Below are the code and all the weights of a small trained network. Each question names an input and a class and asks about switching units off, where a switched-off unit gives its printed mean instead of its output.

import numpy as np


def w(rows, s, z=0):
    codes = np.array(rows[::2]) - 128.0
    scale = np.full(codes.shape[1], s)
    scale[-1] = z or s
    return codes * scale


def f(y):
    return np.maximum(y, 0)


def log_softmax(a):
    a = a - a.max(-1, keepdims=True)
    return a - np.log(np.exp(a).sum(-1, keepdims=True))


def net(x, mask):
    res = np.array(x, float).reshape(1, 4) / 4 @ E
    y = f(res @ A[0][:, :-1].T + A[0][:, -1])
    res = res + np.where(mask, y, B[0][:, -1]) @ B[0][:, :-1]
    return log_softmax(res[-1] @ U[:, :-1].T + U[:, -1])


A, B = {}, {}
E = w([
[50,151,110,187,172,68,65,80],'x0',
[166,248,77,149,204,226,100,164],'x1',
[170,8,44,204,156,153,151,130],'x2',
[166,148,138,138,191,2,182,197],'x3',
],0.0086)
A[0] = w([
[171,23,52,210,143,144,160,115,24],'neuron 0',
[71,132,115,185,144,96,68,78,67],'neuron 1',
[40,148,107,194,179,75,70,77,89],'neuron 2',
[90,216,227,45,89,107,110,121,50],'neuron 3',
[188,117,142,74,78,181,186,171,78],'neuron 4',
[68,95,114,116,37,254,50,27,42],'neuron 5',
[186,108,145,76,79,157,187,153,5],'neuron 6',
[136,134,113,139,189,34,164,174,22],'neuron 7',
[82,30,173,99,42,47,185,64,41],'neuron 8',
],0.0074,0.0024)
B[0] = w([
[107,101,42,52,71,57,35,155,205],'neuron 0',
[222,76,182,68,158,150,118,91,180],'neuron 1',
[239,67,182,70,149,172,122,47,203],'neuron 2',
[113,99,16,43,54,61,23,134,211],'neuron 3',
[224,100,167,66,169,162,124,62,178],'neuron 4',
[40,129,190,115,200,39,183,251,244],'neuron 5',
[203,77,183,66,155,143,106,73,165],'neuron 6',
[80,103,185,110,168,73,162,193,181],'neuron 7',
[97,252,47,182,255,211,170,95,225],'neuron 8',
],0.0069,0.011)
U = w([
[120,91,8,84,44,79,39,145,92],'0',
[89,106,234,130,158,82,180,254,112],'1',
[197,73,222,102,131,167,122,16,89],'2',
[121,242,32,160,194,208,146,102,156],'3',
[122,124,155,178,43,129,155,112,254],'4',
[107,132,157,216,12,163,157,115,45],'5',
],0.0099,0.0076)

Each question gives the input, the list of numbers given to net, and the class t.
The units are the neurons (one row each of A and B). Each row of codes is followed by its name. A weight is (code - 128) times the scale printed after its matrix; where a second scale follows, it is the last column's (A, B and U).
mask holds one flag per neuron, in row order. A switched-off neuron (its flag False) gives its mean, the last column of its row in B, instead of its output. The means were averaged over made-up inputs and are rounded, as every weight is.
A unit's drop is (log p(t) with every unit on - log p(t) with that unit switched off) / (log p(t) with every unit on - log p(t) with every unit switched off).
The circuit of an input: a set's keep is (log p(t) with only the set's units on - log p(t) with every unit switched off) / (log p(t) with every unit on - log p(t) with every unit switched off). Starting from all 9 units, units are removed one at a time, each time the one whose removal leaves the highest keep (on an exact tie, the one counted first), for as long as the keep stays at least 0.8.
units of the circuit, in order: the units of the circuit, biggest drop first
top k neurons: the k neurons with the biggest drops, biggest first
drop of u: that unit's drop, to one decimal
input [5,6,-2,6], class 1: units of the circuit, in order	[neuron 8]
input [-4,-5,4,3], class 3: top 4 neurons	[neuron 8; neuron 3; neuron 5; neuron 2]
input [2,-8,5,6], class 3: top 2 neurons	[neuron 8; neuron 5]
input [8,0,6,-7], class 2: top 2 neurons	[neuron 2; neuron 1]
input [-8,4,-7,6], class 2: units of the circuit, in order	[neuron 4; neuron 5]
input [7,5,-5,2], class 2: units of the circuit, in order	[neuron 2; neuron 8]
input [-2,2,-1,3], class 4: top 2 neurons	[neuron 5; neuron 8]
input [-7,4,8,0], class 0: top 2 neurons	[neuron 0; neuron 2]
input [-5,-2,-7,0], class 0: top 2 neurons	[neuron 3; neuron 2]
input [0,8,-8,-2], class 0: top 2 neurons	[neuron 3; neuron 8]
input [6,-8,3,7], class 3: top 2 neurons	[neuron 8; neuron 5]
input [1,-5,-7,4], class 0: top 2 neurons	[neuron 3; neuron 5]
input [-2,1,-7,-7], class 0: top 2 neurons	[neuron 3; neuron 7]
input [6,7,-4,8], class 1: units of the circuit, in order	[neuron 7]
input [4,2,1,2], class 2: top 3 neurons	[neuron 5; neuron 8; neuron 2]
input [3,2,-5,-6], class 1: top 2 neurons	[neuron 5; neuron 0]
input [4,7,6,8], class 1: top 2 neurons	[neuron 7; neuron 8]
input [6,-7,5,3], class 3: top 2 neurons	[neuron 8; neuron 3]
input [8,6,-1,0], class 2: drop of neuron 8	0.1
input [-4,-5,-2,-6], class 1: drop of neuron 0	0.0
input [0,0,-4,-8], class 1: drop of neuron 5	1.2
input [-3,-6,8,5], class 0: units of the circuit, in order	[neuron 0]
input [3,8,8,-4], class 0: drop of neuron 8	0.5
